In the rows, zero is written as 128.
Here are made-up objects, facts about them, and rows of numbers that follow some of those facts. Name the object behind each unnamed row.

Some objects and their rows:
pleva: [156 133 124 112  99  78 135 111  98 146 181 158 134  94 126  97 120 105
 174 131 133 140 128 126 107 105 128]
brokin: [137 129 127 138 144 126 140 136 125 121  85 123 116 137 132 139 122 123
 124 123 133  83 124 138 156 128 134]
stivar: [120 122 103 111  99 162 132 108 144 108 109 115 133 124 136 151 104 119
 119 113 131 106  98 159 151 121 130]
ralelir: [159 130 124 113 107  80 139 115  98 143 163 157 129 102 131 105 115 103
 175 132 136 122 126 129 119 103 131]
flatruvok: [137 127 127 138 144 126 141 136 125 121  86 122 117 138 132 140 121 123
 124 125 133  84 123 139 155 127 135]
bruse: [143 140 126 156 142 122 128 130 115 125  97 114 120 121 123 113 131 124
 110 101 131  92 130 131 157 133 122]
notrik: [128 138 136 124 135 144 107 132 123 140 132 127 122 146 125 141 126 121
 138 111 122 136 129 114 149 143 122]
rusku: [174 130 134  96 126  93 134 133  90 152 122 170 106 141 143 152  96  80
 209 125 141  69 121 123 174 106 141]
vadi: [130 134 124 112 160 166 117 109 142 148 237 139 135 142  83 118 133 143
 127 141 147 185 130 110  95 155 135]
sodinu: [114 130 109  97  96 184 100 108 143 122 136 119 131 138 134 161 109 114
 135 108 124 138 100 139 155 134 124]
pizan: [146 138 126 157 148 124 133 135 115 122  79 113 115 129 126 123 127 121
 111 102 133  74 127 135 171 133 126]
fleveklek: [132 128 132 149 141 130 137 128 132 103 115 145 121 119 141 154 120 143
 126 144 121 109 136 115 145 110 130]
pliskabrim: [147 140 126 161 148 123 132 135 114 122  78 111 115 127 125 120 128 120
 108  98 133  71 128 135 172 134 125]
branuk: [116 101 140 128 125 107 166 135 105 124  94  98 161 151 148 156 135 115
 117 154 124  74 124 122 148 143 142]
gropu: [132 132 126 138 131 121 130 127 122 126 122 121 127 122 124 119 130 127
 122 121 128 121 128 131 134 129 125]
rigistil: [119 136 131 146 115 123 119 108 130 113 190 148 142  90 128 116 134 152
 123 141 110 186 143 101  95 113 115]
stapadrur: [144 135 127 153 148 123 135 135 118 121  80 114 115 129 127 126 127 122
 112 106 133  74 127 136 167 133 127]
pako: [150 115 141 113  99 151 122 145 158 137 122 144 139 112 136 100 128 136
  96 124 135 131 161 129  72 125 117]
vitri: [126 134 133 119 132 145 108 131 126 137 134 128 122 144 127 139 131 122
 140 123 125 135 127 116 143 139 127]
klumetrik: [136 124 125 136 142 124 145 136 127 119  87 124 117 137 133 139 121 124
 124 130 136  85 123 142 151 124 137]

There are 2 kinds of fact about the objects: α, γ.
badok (α poflonal) (γ duklu)
bedes (γ detigel)
betre (α deple) (γ vitri)
bidis (γ neso)
bifli (α dogrul) (γ tedi)
biklam (γ skirur)
biren (α dredror) (γ driki)
bobrimos (γ duklu)
bomadir (γ vadi)
bostima (α diflurum) (γ nuskil)
bostustas (α nuvun) (γ neso)
brakun (α nakluk) (γ suplok)
branuk (α drososkir) (γ sodron)
brenan (α busel) (γ duklu)
brenos (α stefiflos) (γ muplostuk)
brevor (α draklel) (γ kufor)
brodro (α klokal) (γ rusku)
brokin (α sadren) (γ gigol)
broziklis (α suplok) (γ kemogren)
brugir (α flasun) (γ badok)
bruse (γ traplagra)
bugrek (α neso) (γ neklek)
bupan (α fliske) (γ graskaze)
busel (α bobrimos) (γ duklu)
butrepun (α vemun) (γ zipirel)
buzun (α flaki) (γ diflurum)
degelir (α skirur) (γ sodinu)
deplam (α mugur) (γ grugril)
deple (γ vitri)
diflurum (γ nuskil)
dogrul (γ tedi)
doski (α gruflis) (γ muplostuk)
draklel (γ kufor)
dredror (γ driki)
driki (α notrik) (γ platar)
drososkir (α taskena) (γ sodron)
drotide (α gadrok) (γ sodinu)
favon (α vadi) (γ lamopi)
feflam (γ nizom)
feflu (α fliloras) (γ nuskil)
fiskikur (γ nafle)
fizal (α gropu) (γ dogrul)
flaki (γ diflurum)
flapekon (α fizal) (γ dogrul)
flasun (γ badok)
flatruvok (α driki) (γ platar)
fleveklek (α vestadok) (γ levitros)
flibuk (α nukler) (γ gribram)
fliloras (α bostima) (γ nuskil)
fliske (α klura) (γ graskaze)
floklum (α skamom) (γ skameni)
flovu (γ zipirel)
flustir (α somak) (γ konom)
gadrok (α ribrigrur) (γ sodinu)
gavu (α degelir) (γ sodinu)
getro (α broziklis) (γ kemogren)
gidral (α zipirel) (γ pino)
gigol (α bifli) (γ tedi)
gipes (γ tatralar)
govol (α fleveklek) (γ levitros)
grafu (α bomadir) (γ vadi)
gresku (α doski) (γ muplostuk)
gribram (α badok) (γ duklu)
grograk (α bedes) (γ detigel)
gropu (γ dogrul)
gruflis (α brenos) (γ muplostuk)
grugril (α rurol) (γ nuskil)
grutis (α pubam) (γ graskaze)
kaplum (α stivar) (γ skirur)
kitrol (γ sodron)
klafe (α madu) (γ lamopi)
kleban (α tagrize) (γ kufor)
klokal (α ralelir) (γ rusku)
klovi (γ gidral)
klumetrik (α mudre) (γ detigel)
klura (α trobir) (γ graskaze)
kluso (α klafe) (γ lamopi)
konom (α puflun) (γ beklam)
kufor (α rogan) (γ muplostuk)
kuple (α feflu) (γ nuskil)
lople (α vutrur) (γ skozur)
loskar (α getro) (γ kemogren)
madu (α favon) (γ lamopi)
mogrur (γ plonusta)
mudre (α stipluram) (γ detigel)
mugur (γ grugril)
nafem (α brodro) (γ rusku)
nafle (α nizom) (γ plonusta)
nakluk (γ suplok)
neso (γ neklek)
nizom (α mogrur) (γ plonusta)
nopo (α betre) (γ vitri)
notrik (α zule) (γ platar)
nukler (γ gribram)
nuvun (α bidis) (γ neso)
pako (α brevor) (γ kufor)
pedribrir (α biklam) (γ skirur)
peskik (α zubron) (γ muplostuk)
pivizo (γ notrik)
pizan (α bruse) (γ traplagra)
pleta (γ skubul)
pleva (α rasis) (γ rusku)
pliskabrim (α flustir) (γ konom)
poflonal (α stilir) (γ duklu)
pubam (α sodron) (γ graskaze)
puflun (γ beklam)
ralelir (α pleva) (γ rusku)
rasis (γ rusku)
ribrigrur (α gavu) (γ sodinu)
rigistil (α skameni) (γ levitros)
rogan (γ muplostuk)
romul (α vostator) (γ neklek)
rozok (α grugril) (γ nuskil)
rurol (α kuple) (γ nuskil)
rusku (α vaflis) (γ rebrodra)
sadren (γ gigol)
sebrol (γ skameni)
skameni (γ levitros)
skamom (α stupin) (γ skameni)
skigel (α biren) (γ driki)
skirur (γ sodinu)
skubul (γ lamopi)
sodron (α bupan) (γ graskaze)
somak (γ konom)
staklam (α tebustak) (γ levitros)
stapadrur (α traplagra) (γ beklam)
stasin (γ skozur)
stefiflos (α kufor) (γ muplostuk)
stiflek (γ stozur)
stilir (α brenan) (γ duklu)
stipluram (α grograk) (γ detigel)
stivar (α pedribrir) (γ skirur)
stobrastul (γ staskena)
stupin (α vubre) (γ skameni)
stutror (γ postos)
suplok (α veflo) (γ kemogren)
tagrize (α pako) (γ kufor)
taskena (α kitrol) (γ sodron)
tatralar (α kluso) (γ lamopi)
tebustak (α rigistil) (γ levitros)
traplagra (α konom) (γ beklam)
trobir (α vogostum) (γ graskaze)
vadi (α skubul) (γ lamopi)
vaflis (α vaskotir) (γ rebrodra)
varon (α floklum) (γ skameni)
vaskotir (γ rebrodra)
veflo (γ kemogren)
vemun (α flovu) (γ zipirel)
vestadok (α staklam) (γ levitros)
vogostum (γ graskaze)
voklum (α drotide) (γ sodinu)
vostator (α bugrek) (γ neklek)
vubre (α sebrol) (γ skameni)
vutrur (α stasin) (γ skozur)
zegak (α kleban) (γ kufor)
zipirel (γ pino)
zubron (α gresku) (γ muplostuk)
zule (γ platar)

Rows to name:
No name comes twice in this set of rows, the named rows included.
[150 126 126 122 127 101 145 128 111 132 117 144 120 122 134 127 114 109
 154 132 137  92 123 137 142 112 136] | vaflis
[143 149 135 150 149 143 103 134 112 138 103 114 113 140 121 128 129 116
 121  83 126 100 132 113 179 150 115] | traplagra
[157 110 142 115 120 156 136 160 160 128  65 143 124 134 146 127 116 128
  98 126 143  74 157 139 109 122 129] | zegak
[136 141 124 152 127 119 121 120 116 130 136 115 132 108 117  97 137 130
 109 103 127 132 132 125 130 135 115] | puflun
[127 133 126 135 122 118 127 121 123 129 142 123 132 116 122 111 134 129
 123 123 127 142 129 128 120 129 122] | zule
[135 135 136 126 149 146 116 141 123 134  94 125 110 160 131 158 120 115
 139 111 127  96 125 122 175 142 129] | gigol
[129 129 134 115  71 133 102 115 147 148 222 140 164  75 116  57 148 146
 100 122 120 230 163 111  22 129 100] | rogan
[165 126 125 114 120  83 148 125  98 138 125 157 118 116 137 125 108  98
 176 133 141  83 122 136 143 101 139] | brodro
[125 133 133 154 131 129 127 116 134  99 156 157 131 100 141 147 125 155
 125 148 110 150 144  97 123 106 121] | stupin
[143 125 127 114 189 172 138 134 143 135 139 135 108 179 103 164 114 129
 131 142 156  92 121 127 157 149 153] | tatralar
[113 113 134 128 109 104 147 120 108 131 149 103 168 126 135 123 143 125
 116 145 119 133 129 115 112 142 129] | bupan
[109 115 134 127 102 101 143 116 107 134 167 103 173 120 131 113 148 127
 115 146 117 153 131 112 100 144 124] | fliske
[118 107 136 129 123 109 156 130 110 125 111 104 157 141 141 142 136 120
 118 147 124  95 125 122 136 141 137] | pubam
[106 116 134 127  95 100 138 110 106 136 186 105 180 112 127 105 151 130
 115 145 114 171 132 109  88 144 120] | klura

Now the same objects, written a new way:
Known rows:
grograk: [117 126 143 143  84 155 134 121 118 114 150 161 151 139 138 137 138 113
 151 121 142 146 119 124 138 135 100 151 123 139 123 102 125 138 123 106
 100 142 108 129 121 142]
flaki: [129 107 138 157  92 106 152 116 113 133 152 142 145 139 157 122  84 104
 144 142 119 135 150 130 144 145 108 180 122 120 136 128 126 101 116  94
 120 139 111 120 106 132]
buzun: [139  92 151 146  84 118 138 132  82 119 167 147 148 145 148 109  84 113
 146 136 108 128 166 134 118 129 118 157 135 133 120 130 139 111 136 114
 115 162  91 126 112 148]
poflonal: [127 127 139 155  89 111 153 128  99 149 145 166 147 124 171 155 128 137
 143 102 113 149 131 154 124 145 102 179 131 118 145 111  95 123 124 102
 102 103 102 121 113 134]
deplam: [138  94 150 147  83 118 137 130  83 118 164 147 147 147 148 109  85 112
 144 137 108 127 166 135 120 129 118 155 134 133 120 131 139 112 134 116
 115 162  90 126 111 149]
suplok: [ 84 110 136  63 145  96 111 116 121 200 148 140 158 114 143 146 124 167
  89 158 111 107 100 108 176 130 122 111 122 101 152 115  93 123 107 150
 135 120 166 126 134 177]
kluso: [109 133 109 154 117 129 143 137 115 136 153 154 135 157 155 132 117  87
 144 138 128 117 130 161 122 172 143 167 131 115 139 130 122 133 113 112
 110 114 100 134 127 122]
fleveklek: [135  95 148 134  88 155 130 158  97 105 178 165 140 162 151 127  98 135
 144 130 136 125 143 126 106 137 106 160 121 127 149 124 122 131 149 124
 125 113  81 143 120 165]
staklam: [122 108 141 142 102 141 141 142 132 115 162 168 141 150 156 145 105 124
 150 135 150 134 122 122 135 151  90 186 108 113 164 120 110 122 124 108
 126  90 102 140 113 154]
doski: [107 136 132 130  63 144 130 103 136  79 141 157 141 129 154 132 140 122
 139 138 132 143 128 129 124 141  96 152 114 129 140  96 121 141 121 127
  78 154 101 132 105 145]
romul: [131 132 130 144  83 153 142 126 105 111 156 140 140 145 150 119 122 118
 127 119 132 142 135 130 128 142 113 135 126 144 120 102 128 136 139  93
 110 142 108 128 129 125]
nuvun: [131 104 134 144  92 137 131 155  79 115 156 153 135 135 137 124 116 132
 146 132 128 131 146 146 115 135 112 150 130 136 120 130 123 129 137 127
 108 138  95 136 121 151]
feflam: [126 116 123 150 111 120 143 137 114 126 141 149 138 127 155 134 118 118
 147 135 141 138 131 142 134 148 102 171 114 125 142 123 108 127 119 105
 114 121 115 128 110 138]
kuple: [121 100 149 156  94 104 146 108 120 134 149 155 152 134 149 131  92  96
 162 144 124 134 143 125 153 139  97 189 123 118 133 130 128 100 104 101
 113 140 114 119 103 143]
stutror: [125 123 138 139  91 151 136 124 118 111 147 154 150 140 151 126 135 109
 145 117 143 144 124 126 128 134 104 147 119 143 128 101 123 142 130 104
 105 145 107 126 119 139]
drotide: [124 141 125 166 126 120 154 145 106 113 166 142 128 144 142 145 112 125
 127 133 127 164 134 125 133 152 118 171 111 151 147 135  98 111 121 128
 126 131 116 120  99 118]
taskena: [105  87 137 148 106 142 142 157  83 112 145 171 149 128 129 134 133 141
 143 150 123 123 148 150 128 128 110 165 107 131 131 119 106 151 127  98
 128 173  58 143 124 149]
betre: [132 105 136 144  93 135 132 151  80 113 160 155 138 138 141 125 113 130
 145 131 126 131 148 145 113 136 114 151 128 133 124 128 123 130 136 127
 110 140  90 138 118 150]
platar: [100  89 144  53 141 110  92 134  89 188 154 142 159 114 139 126 126 169
  93 155 111 102 115 111 147 108 128  87 130 117 136 119 102 136 128 166
 131 141 154 129 140 198]
beklam: [100 107 117  59 141 103 100 128 103 198 133 120 137  99 140 125 126 166
  88 171 129 104  95 109 176 123 108  92 123 116 135 124  94 120 120 132
 134 103 197 125 153 183]

Rows to name:
No name comes twice in this set of rows, the named rows included.
[ 68  81 200  53 119  95  94  50 149 200 156 173 207 127 131 140 118 111
 133 155  97 114 101  61 203  91 102 127 130 108 134 102 132 108  80 150
 118 188 160 108 118 209] | diflurum
[ 85  62 194  28 134 152  82 146 149 163 198 201 179 169 151 158 105 175
 116 155 137  91  84  58 149 111  95 132 109  91 203 109 100 138 132 182
 158  80 117 152 134 251] | skameni
[131  92 128  50 164  80 138 135 142 222 161  96 180 120 139 142  76 210
  91  91 152 114 132 121 172 176 142  68 104  57 128  78 144 155  97 176
 147 149 142 172  78 115] | rusku
[ 67 126 175  78 195 102  98 137 102 162 192 175 166 135  97 180 152 167
 100 149 102 166  91  66 159 104 134 124 112 164 157 139  74 120  99 241
 140 172 157 110  95 196] | skirur
[103  67 180  60 121  75 107  89  98 200 172 139 183 138 148 107  70 134
  96 163  67  94 147  87 162 100 137 106 142 109 135 124 136  98 118 154
 142 185 139 113 123 193] | grugril
[107  72 171  37 137 138  94 148 128 169 193 167 170 164 167 131  93 174
  89 148 123  90 108  75 131 115 118 106 115 102 194 109 103 140 151 166
 165  97 120 143 138 221] | levitros

Now the same objects, written a new way:
Some rows with their names:
flasun: [152  91 197  88 133  76 116 111  61 163 171 164 133 206 160 113 137 118
 138 141 157 170 130 179 107 121  67 160  99 112 114 143  84 142]
vaflis: [133 120 131 117 118 133 149 154 115 129 133 163 113 100 112 134 126 132
 129 104 129 130 141 129 128 159 114 114 109 158 146 122 149 122]
bidis: [103 109 143  84 100  95 135 110  94 155 149 126 122 171 137 101 145 104
 139 108 114 130 157 152 112 144 119 165 150 114 124 120 101 103]
pleva: [129  97 145  78  94 120 173 168  86 141 143 199  94 100 104 122 132 122
 137  73 121 131 174 147 123 198  98 124 101 183 165 109 153  92]
pino: [134 127 121 129 124 126 121 136 129 130 134 124 121 140 125 133 127 120
 124 130 116 125 124 138 128 122 125 123 130 125 125 135 127 134]
nafem: [163 135 114 151 135 170 164 199 137 103 121 197  96  34  87 165 107 161
 120 105 139 134 117 107 145 175 108  67  70 202 164 125 192 148]
skamom: [ 95 158 115 108 169 118 135 128 144  69  75 157 128  81 148 139 155 127
 154 173 183 141 204 147 156  81 149 150 146 134 102 124 151  73]
stilir: [156 119 159 132 147 116 118 128 104 135 148 150 131 150 142 135 125 137
 129 148 155 154 107 142 124 113  94 127  96 124 118 143 114 161]
klokal: [145 116 129 114 114 146 169 184 112 122 132 198  95  68  97 145 119 143
 127  89 131 132 147 126 134 187 103  95  87 191 165 116 174 119]
stasin: [104 107 146  84 101  97 135 110  95 155 144 127 124 169 139 100 144 103
 139 108 118 129 161 152 113 146 121 164 148 115 126 119 102  97]
feflu: [103 124 137 125 115 131 125 158 106 167 114 108 134 144 125 116 126 149
 121 127 136 114 139 109  83 118 163 106 142 143 122 133 104 102]
skirur: [129 149 157 104  96  91 119  91  79 142 177 103 128 139 188  52 112  69
 144 102 110  81 170 159 137 169 135 156 168 129 110 102 144  92]
rozok: [128 151 115 177 142 169 119 179 143 138 100 108 134  97 113 147 109 179
 110 151 150 116  99  79 100 100 169  66 120 155 123 144 130 142]
vaskotir: [113  97 148  72  93 102 156 136  84 152 144 163 109 142 123 107 140 108
 138  86 117 130 176 154 115 175 108 151 128 148 146 111 123  86]
pleta: [110 101  84 122  71 127 156 125 142 116 164 115 121 151  95 140 131 135
 129  85  97 135  89 151 165  84 163 128 146 113  97 134 148 148]
gigol: [142 159  97 175 148 156 125 146 158 110 125 127 122  90 109 155 116 152
 120 146 132 133  75 106 139 110 128  95 111 134 122 143 149 183]
sodinu: [150 149 131 141 123 123 113 125 121 121 148 111 121 121 153 106 110 102
 126 126 114  98 131 140 143 135 134 119 139 134 118 122 152 125]
broziklis: [125 129 125 130 127 129 129 128 126 132 132 127 127 128 127 127 129 128
 128 128 127 129 126 127 128 128 126 130 129 127 126 130 127 135]
vadi: [ 88  97 102  94  61 104 162 108 114 137 174 118 123 169 107 116 143 123
 141  77 102 139 113 158 146 106 153 158 156 107 101 124 127 131]
biklam: [141 160 163 107  97  90 112  84  76 137 183  97 130 127 202  38 104  59
 145 100 111  65 178 160 145 179 140 153 173 135 108  92 157  88]

Rows to name:
No name comes twice in this set of rows, the named rows included.
[ 69 130 138  53 139  79 143 106 105  98  90 158 127 131 161 106 173  98
 167 150 169 140 247 176 137  99 141 192 169 121 102 113 121  29] | sebrol
[ 92 127 137  83 130  99 138 114 110 115 110 144 127 135 148 113 155 109
 150 137 149 136 198 157 131 114 133 167 153 122 114 118 120  72] | rigistil
[142 104 173 102 133  94 121 116  84 152 158 151 131 177 150 117 134 121
 135 136 148 154 129 160 114 123  92 149 110 116 118 136  98 138] | busel
[100 106 105 109  80 115 156 115 124 130 161 121 126 151 110 124 137 132
 136  90 111 136 111 148 145 107 150 145 147 113 106 127 131 136] | favon
[119 129  65 168  94 160 162 136 170  94 156 116 128 102  83 163 120 169
 125  98 116 143  46 121 178  70 173  99 127 124  96 140 174 191] | grafu
[164 128 155 148 158 128 115 135 115 128 143 150 132 137 139 144 120 145
 126 154 158 154  93 135 129 108  97 114  90 128 120 146 124 173] | poflonal
[ 96 117 142 114 108 123 127 153  96 173 119 107 131 156 128 107 130 142
 125 123 135 113 149 116  80 122 161 116 148 139 122 129  95  92] | fliloras
[149 111 166 116 140 106 118 121  95 143 153 150 131 165 145 126 129 130
 130 143 151 154 117 153 119 118  92 137 103 121 118 141 105 150] | brenan
[121 131  86 153 106 149 151 132 155 107 147 120 128 109  99 150 122 155
 127 108 121 138  75 122 160  92 158 109 126 126 107 137 157 170] | kluso
[138 107 136  97 106 133 171 175  99 132 137 198  93  84 100 134 126 131
 133  81 126 133 162 136 128 193 101 111  94 187 165 114 164 104] | ralelir
[ 75  81 101  76  42  94 175  99 106 142 183 117 124 186 104 109 149 121
 146  58  95 141 117 170 150 103 161 170 166  99  95 121 125 119] | bomadir
[109 129 131 138 122 141 124 164 115 159 110 108 132 133 122 122 123 156
 119 133 142 115 129 102  86 113 165  97 137 145 122 134 110 112] | kuple

